Here is a tiny trained network, its code and every weight. The questions are about switching its units off for an input and a target symbol, where a switched-off unit gives its printed mean instead of its output.

import numpy as np


def w(rows, s, z=0):
    codes = np.array(rows[::2]) - 128.0
    scale = np.full(codes.shape[1], s)
    scale[-1] = z or s
    return codes * scale


def f(y):
    return y / 2 * (1 + np.tanh(0.7978845608 * (y + 0.044715 * y**3)))


def softmax(a):
    e = np.exp(a - a.max(-1, keepdims=True))
    return e / e.sum(-1, keepdims=True)


def log_softmax(a):
    a = a - a.max(-1, keepdims=True)
    return a - np.log(np.exp(a).sum(-1, keepdims=True))


def net(x, mask):
    ids = ['αγδεθλξφ'.index(c) for c in x.split()]
    T = len(ids)
    res = E[ids] + P[:T]
    r = res
    for j in range(2):
        rows = slice(2 * j, 2 * j + 2)
        q, k, v = (r @ M[0][rows].T for M in (Q, K, V))
        z = softmax(np.where(np.tri(T) > 0, q @ k.T / 2**0.5, -1e9)) @ v
        o = O[0][rows]
        res = res + np.where(mask[j], z, o[:, -1]) @ o[:, :-1]
    y = f(res @ A[0][:, :-1].T + A[0][:, -1])
    res = res + np.where(mask[2:6], y, B[0][:, -1]) @ B[0][:, :-1]
    return log_softmax(res[-1] @ U[:, :-1].T + U[:, -1])


Q, K, V, O, A, B = {}, {}, {}, {}, {}, {}
E = w([
[175,249,59,59,182],'α',
[236,153,246,118,91],'γ',
[57,140,21,164,101],'δ',
[228,52,96,46,61],'ε',
[130,98,241,223,74],'θ',
[30,138,160,44,137],'λ',
[122,176,52,163,124],'ξ',
[46,127,153,74,155],'φ',
],0.02)
P = w([
[235,2,146,170,252],'0',
[186,92,123,111,155],'1',
[192,125,95,94,134],'2',
[173,153,73,92,120],'3',
[153,172,54,88,107],'4',
[135,189,43,93,99],'5',
[122,206,24,84,85],'6',
[110,219,15,89,79],'7',
[97,232,10,92,74],'8',
],0.0096)
Q[0] = w([
[34,86,218,2,98],'h1',
[103,59,41,136,119],'h1',
[168,53,69,97,97],'h2',
[126,123,104,99,202],'h2',
],0.009)
K[0] = w([
[154,32,154,140,254],'h1',
[128,103,104,105,115],'h1',
[147,86,104,107,102],'h2',
[107,146,114,123,180],'h2',
],0.015)
V[0] = w([
[36,140,152,143,173],'h1',
[75,123,78,118,211],'h1',
[69,101,54,254,91],'h2',
[108,111,92,70,82],'h2',
],0.0095)
O[0] = w([
[137,38,118,132,254,6],'h1',
[133,169,201,151,209,39],'h1',
[177,140,113,37,42,2],'h2',
[99,70,205,111,146,126],'h2',
],0.0081,0.0091)
A[0] = w([
[93,207,104,133,67,166],'n1',
[58,148,4,132,158,129],'n2',
[64,88,212,254,104,3],'n3',
[202,195,225,106,142,109],'n4',
],0.0085,0.0077)
B[0] = w([
[112,123,127,229,178,255],'n1',
[178,61,179,50,81,181],'n2',
[186,121,186,10,31,145],'n3',
[72,83,102,43,36,168],'n4',
],0.012)
U = w([
[159,42,128,55,30,51],'α',
[74,101,66,168,61,173],'γ',
[106,180,9,236,137,152],'δ',
[129,111,117,142,134,194],'ε',
[125,110,144,126,120,101],'θ',
[113,201,88,100,111,253],'λ',
[102,132,113,119,101,84],'ξ',
[95,142,121,142,107,48],'φ',
],0.013,0.0036)

Each question gives the input, a string of symbols that net reads in full, and the target symbol t.
The units are the heads (2 rows each of Q, K, V and O) and the neurons (one row each of A and B). Each row of codes is followed by its name. A weight is (code - 128) times the scale printed after its matrix; where a second scale follows, it is the last column's (O, A, B and U).
mask holds one flag per unit, heads first, then neurons. A switched-off unit (its flag False) gives its mean, the last column of its rows in O or B, instead of its output. The means were averaged over made-up inputs and are rounded, as every weight is.
A unit's drop is (log p(t) with every unit on - log p(t) with that unit switched off) / (log p(t) with every unit on - log p(t) with every unit switched off).
The circuit of an input: a set's keep is (log p(t) with only the set's units on - log p(t) with every unit switched off) / (log p(t) with every unit on - log p(t) with every unit switched off). Starting from all 6 units, units are removed one at a time, each time the one whose removal leaves the highest keep (on an exact tie, the one counted first), for as long as the keep stays at least 0.8.
units of the circuit, in order: the units of the circuit, biggest drop first
unit that matters most: the unit with the biggest drop
k most important neurons: the k neurons with the biggest drops, biggest first
which heads matter: for each layer, one digit per head in row order, 1 if its drop is at least 0.15 and else 0, layers parted by /
drop of u: that unit's drop, to one decimal
input θ ε ε δ, target α: 2 most important neurons => [n2, n1]
input θ θ θ, target δ: 3 most important neurons => [n2, n4, n3]
input θ γ α θ α γ θ, target δ: units of the circuit, in order => [n2]
input φ θ φ γ φ, target ε: 2 most important neurons => [n4, n3]
input ε θ γ γ γ θ γ λ φ, target δ: 3 most important neurons => [n1, n4, n3]
input λ ε γ α γ θ, target α: which heads matter => 00
input γ λ γ δ γ φ γ, target δ: units of the circuit, in order => [h2, n2]
input φ φ γ λ, target ε: 2 most important neurons => [n4, n3]
input ξ ξ λ, target λ: 2 most important neurons => [n2, n1]
input λ α λ θ, target α: which heads matter => 10
input φ α α ξ ε θ γ ε, target γ: which heads matter => 11
input ε γ φ φ, target δ: units of the circuit, in order => [h1, n1]
input λ γ λ φ γ θ ε ε φ, target θ: units of the circuit, in order => [h1, n2]
input ε α γ α ε δ φ λ ε, target δ: units of the circuit, in order => [h1, n4, n1]
input θ λ γ λ φ ε γ, target γ: unit that matters most => n4
input ε φ ε ε γ δ δ θ ε, target δ: 3 most important neurons => [n2, n4, n1]
input ξ δ δ φ, target λ: 3 most important neurons => [n2, n1, n3]
input ε θ θ λ, target δ: drop of n1 => 0.8
input λ ξ λ ε α γ φ λ, target θ: drop of n2 => 0.1
input ε θ ε θ λ, target δ: unit that matters most => n1
input λ γ γ, target γ: drop of h1 => 1.4
input φ γ ε γ γ γ, target δ: drop of n2 => 0.2
